Here is a tiny trained network, its code and every weight. The questions are about switching its units off for an input and a class, where a switched-off unit gives its printed mean instead of its output.

import numpy as np


def w(rows, s, z=0):
    codes = np.array(rows[::2]) - 128.0
    scale = np.full(codes.shape[1], s)
    scale[-1] = z or s
    return codes * scale


def norm(h):
    return h / np.sqrt((h * h).mean(-1, keepdims=True) + 1e-5)


def f(y):
    return np.maximum(y, 0)


def log_softmax(a):
    a = a - a.max(-1, keepdims=True)
    return a - np.log(np.exp(a).sum(-1, keepdims=True))


def net(x, mask):
    res = np.array(x, float).reshape(1, 8) / 4 @ E
    u = 0
    for l in range(2):
        y = f(norm(res) @ A[l][:, :-1].T + A[l][:, -1])
        res = res + np.where(mask[u : u + 4], y, B[l][:, -1]) @ B[l][:, :-1]
        u += 4
    return log_softmax(norm(res)[-1] @ U[:, :-1].T + U[:, -1])


A, B = {}, {}
E = w([
[26,131,30,103,98,64,67],'x0',
[142,102,141,162,81,86,178],'x1',
[206,130,173,95,221,115,171],'x2',
[93,114,111,60,112,59,153],'x3',
[118,49,130,185,122,131,115],'x4',
[98,4,38,36,75,28,204],'x5',
[99,85,193,195,129,145,113],'x6',
[150,13,66,160,120,137,98],'x7',
],0.0016)
A[0] = w([
[108,116,163,221,1,56,172,39],'L0N0',
[134,126,5,69,90,94,74,45],'L0N1',
[110,110,61,31,52,12,225,2],'L0N2',
[232,32,84,73,199,115,171,76],'L0N3',
],0.0027,0.0026)
B[0] = w([
[125,215,153,145,76,213,88,182],'L0N0',
[240,86,176,122,125,206,187,201],'L0N1',
[32,51,23,131,1,28,213,250],'L0N2',
[163,117,179,195,36,207,191,222],'L0N3',
],0.0036,0.0017)
A[1] = w([
[132,153,25,24,114,147,107,66],'L1N0',
[114,194,121,167,81,163,96,4],'L1N1',
[151,170,183,158,180,191,94,137],'L1N2',
[31,45,142,197,179,85,2,41],'L1N3',
],0.004,0.0021)
B[1] = w([
[170,20,111,101,204,214,82,181],'L1N0',
[38,204,127,190,4,195,73,170],'L1N1',
[132,138,85,86,91,65,154,251],'L1N2',
[4,58,239,152,249,176,75,177],'L1N3',
],0.0042,0.003)
U = w([
[241,247,245,13,241,70,229,213],'0',
[20,12,18,17,12,8,239,210],'1',
[242,9,188,232,38,229,240,251],'2',
[128,24,22,15,235,228,21,167],'3',
[224,144,25,159,230,49,27,3],'4',
[8,15,242,242,238,241,18,139],'5',
[4,245,182,243,11,239,16,236],'6',
[240,235,211,233,212,176,94,4],'7',
],0.0049,0.0044)

Each question gives the input, the list of numbers given to net, and the class t.
The units are the neurons (one row each of A and B). Each row of codes is followed by its name. A weight is (code - 128) times the scale printed after its matrix; where a second scale follows, it is the last column's (A, B and U).
mask holds one flag per neuron, layer by layer. A switched-off neuron (its flag False) gives its mean, the last column of its row in B, instead of its output. The means were averaged over made-up inputs and are rounded, as every weight is.
A unit's drop is (log p(t) with every unit on - log p(t) with that unit switched off) / (log p(t) with every unit on - log p(t) with every unit switched off).
The circuit of an input: a set's keep is (log p(t) with only the set's units on - log p(t) with every unit switched off) / (log p(t) with every unit on - log p(t) with every unit switched off). Starting from all 8 units, units are removed one at a time, each time the one whose removal leaves the highest keep (on an exact tie, the one counted first), for as long as the keep stays at least 0.8.
circuit, biggest first: the units of the circuit, biggest drop first
k most important neurons: the k neurons with the biggest drops, biggest first
top k neurons in layer l: the k neurons of layer l with the biggest drops, biggest first
drop of u: that unit's drop, to one decimal
input [2,-4,4,-2,1,-3,-1,-4], class 0: circuit, biggest first : [L1N2]
input [7,2,-1,-7,1,2,-3,4], class 3: circuit, biggest first : [L0N3, L1N0, L0N2]
input [-6,-3,0,2,-3,-5,3,4], class 0: 3 most important neurons : [L1N2, L0N3, L1N1]
input [4,-5,1,-8,-1,8,-8,7], class 2: 2 most important neurons : [L0N1, L0N3]
input [6,-8,-6,1,-6,-4,-5,-3], class 3: 4 most important neurons : [L1N0, L0N3, L0N0, L0N1]
input [3,5,2,-8,-7,0,6,6], class 5: circuit, biggest first : [L1N3, L0N3]
input [2,7,-1,-5,5,1,6,-3], class 6: 2 most important neurons : [L0N0, L1N1]
input [6,5,4,5,2,-4,-1,7], class 2: circuit, biggest first : [L0N1, L1N2]
input [1,2,8,2,4,-8,6,-4], class 0: top 3 neurons in layer 1 : [L1N2, L1N1, L1N3]
input [5,-8,0,-7,-7,4,-3,-4], class 3: drop of L1N1 : 0.0
input [-7,3,3,3,-6,-7,5,2], class 0: drop of L1N1 : 0.1
input [-4,-5,1,6,6,-6,-2,1], class 0: drop of L0N2 : 0.1
input [8,2,3,7,-4,-6,3,3], class 5: drop of L1N3 : 0.3
